Below are the code and all the weights of a small trained network. Each question names an input and a class and asks about switching units off, where a switched-off unit gives its printed mean instead of its output.

import numpy as np


def w(rows, s, z=0):
    codes = np.array(rows[::2]) - 128.0
    scale = np.full(codes.shape[1], s)
    scale[-1] = z or s
    return codes * scale


def norm(h):
    return h / np.sqrt((h * h).mean(-1, keepdims=True) + 1e-5)


def f(y):
    return y / 2 * (1 + np.tanh(0.7978845608 * (y + 0.044715 * y**3)))


def log_softmax(a):
    a = a - a.max(-1, keepdims=True)
    return a - np.log(np.exp(a).sum(-1, keepdims=True))


def net(x, mask):
    res = np.array(x, float).reshape(1, 5) / 4 @ E
    u = 0
    for l in range(3):
        y = f(norm(res) @ A[l][:, :-1].T + A[l][:, -1])
        res = res + np.where(mask[u : u + 12], y, B[l][:, -1]) @ B[l][:, :-1]
        u += 12
    return log_softmax(norm(res)[-1] @ U[:, :-1].T + U[:, -1])


A, B = {}, {}
E = w([
[252,58,110],'x0',
[118,156,30],'x1',
[123,124,123],'x2',
[173,203,146],'x3',
[130,131,125],'x4',
],0.011)
A[0] = w([
[127,154,56,108],'L0N0',
[173,134,198,33],'L0N1',
[107,132,37,142],'L0N2',
[133,182,28,71],'L0N3',
[177,194,176,73],'L0N4',
[181,140,34,124],'L0N5',
[57,41,103,54],'L0N6',
[157,176,128,21],'L0N7',
[189,247,154,1],'L0N8',
[114,94,122,76],'L0N9',
[153,108,224,55],'L0N10',
[205,252,122,55],'L0N11',
],0.015,0.0058)
B[0] = w([
[110,100,193,188],'L0N0',
[108,139,149,152],'L0N1',
[111,102,196,237],'L0N2',
[89,99,193,217],'L0N3',
[74,38,90,180],'L0N4',
[154,142,214,255],'L0N5',
[166,62,24,221],'L0N6',
[104,102,106,122],'L0N7',
[121,21,42,201],'L0N8',
[126,116,89,125],'L0N9',
[102,124,192,177],'L0N10',
[122,9,80,239],'L0N11',
],0.012,0.0049)
A[1] = w([
[134,78,189,175],'L1N0',
[107,91,217,93],'L1N1',
[102,89,17,81],'L1N2',
[189,158,109,85],'L1N3',
[134,185,188,103],'L1N4',
[132,174,186,98],'L1N5',
[175,140,27,117],'L1N6',
[152,117,138,154],'L1N7',
[179,147,92,97],'L1N8',
[47,250,78,133],'L1N9',
[155,183,87,2],'L1N10',
[190,152,88,114],'L1N11',
],0.017,0.0066)
B[1] = w([
[55,201,93,255],'L1N0',
[72,194,58,212],'L1N1',
[125,119,54,206],'L1N2',
[146,114,164,124],'L1N3',
[103,73,78,145],'L1N4',
[48,20,48,143],'L1N5',
[69,174,199,151],'L1N6',
[79,154,162,155],'L1N7',
[141,146,178,124],'L1N8',
[254,213,242,180],'L1N9',
[116,105,91,120],'L1N10',
[154,127,205,130],'L1N11',
],0.0099,0.0092)
A[2] = w([
[142,209,111,214],'L2N0',
[106,116,144,4],'L2N1',
[77,127,151,131],'L2N2',
[112,118,142,33],'L2N3',
[116,142,44,49],'L2N4',
[202,164,127,183],'L2N5',
[126,121,136,48],'L2N6',
[137,134,152,110],'L2N7',
[104,116,144,29],'L2N8',
[120,122,130,102],'L2N9',
[130,130,3,103],'L2N10',
[128,187,169,222],'L2N11',
],0.021,0.004)
B[2] = w([
[93,93,241,183],'L2N0',
[99,147,100,122],'L2N1',
[102,148,86,203],'L2N2',
[120,139,118,122],'L2N3',
[151,95,166,196],'L2N4',
[137,99,177,164],'L2N5',
[123,130,126,115],'L2N6',
[113,103,149,131],'L2N7',
[101,143,100,129],'L2N8',
[91,109,115,130],'L2N9',
[100,3,185,255],'L2N10',
[80,124,206,218],'L2N11',
],0.012,0.0085)
U = w([
[88,83,185,177],'0',
[137,14,41,134],'1',
[82,101,195,157],'2',
[61,215,130,160],'3',
[214,215,251,175],'4',
[150,177,86,77],'5',
[249,202,79,9],'6',
],0.012,0.015)

Each question gives the input, the list of numbers given to net, and the class t.
The units are the neurons (one row each of A and B). Each row of codes is followed by its name. A weight is (code - 128) times the scale printed after its matrix; where a second scale follows, it is the last column's (A, B and U).
mask holds one flag per neuron, layer by layer. A switched-off neuron (its flag False) gives its mean, the last column of its row in B, instead of its output. The means were averaged over made-up inputs and are rounded, as every weight is.
A unit's drop is (log p(t) with every unit on - log p(t) with that unit switched off) / (log p(t) with every unit on - log p(t) with every unit switched off).
The circuit of an input: a set's keep is (log p(t) with only the set's units on - log p(t) with every unit switched off) / (log p(t) with every unit on - log p(t) with every unit switched off). Starting from the 12 units with the biggest drops (on a tie, the unit counted first), units are removed one at a time, each time the one whose removal leaves the highest keep (on an exact tie, the one counted first), for as long as the keep stays at least 0.8.
circuit, biggest first: the units of the circuit, biggest drop first
unit that matters most: the unit with the biggest drop
top k neurons in layer l: the k neurons of layer l with the biggest drops, biggest first
drop when u is switched off: that unit's drop, to one decimal
input [-2,7,-5,-6,-3], class 3: unit that matters most -> L0N2
input [-8,-8,-7,5,-6], class 3: circuit, biggest first -> (L2N10, L1N1)
input [-6,7,-5,7,1], class 1: circuit, biggest first -> (L0N11, L0N8)
input [-1,-7,6,6,1], class 3: top 2 neurons in layer 0 -> (L0N10, L0N6)
input [-7,6,3,-3,1], class 4: circuit, biggest first -> (L1N9, L0N11)
input [5,-7,2,7,-4], class 1: top 2 neurons in layer 2 -> (L2N11, L2N0)
input [7,3,-5,8,-4], class 1: top 3 neurons in layer 0 -> (L0N11, L0N8, L0N4)
input [-1,-5,3,-3,3], class 3: top 2 neurons in layer 1 -> (L1N2, L1N0)
input [2,8,7,-5,-1], class 3: top 2 neurons in layer 0 -> (L0N2, L0N5)
input [-2,-7,-5,5,-1], class 3: top 2 neurons in layer 0 -> (L0N10, L0N6)
input [8,2,5,-7,-6], class 4: top 3 neurons in layer 0 -> (L0N11, L0N4, L0N8)
input [-2,-8,-5,-6,7], class 3: drop when L0N10 is switched off -> 0.2
input [-8,6,5,2,1], class 4: drop when L0N3 is switched off -> -0.1
input [0,-2,-3,-6,-3], class 1: circuit, biggest first -> (L0N6)
input [-4,4,-2,-7,0], class 1: drop when L0N6 is switched off -> 0.8
input [3,3,-2,8,5], class 1: top 2 neurons in layer 0 -> (L0N11, L0N8)
input [7,6,3,-3,-5], class 4: top 2 neurons in layer 2 -> (L2N10, L2N0)
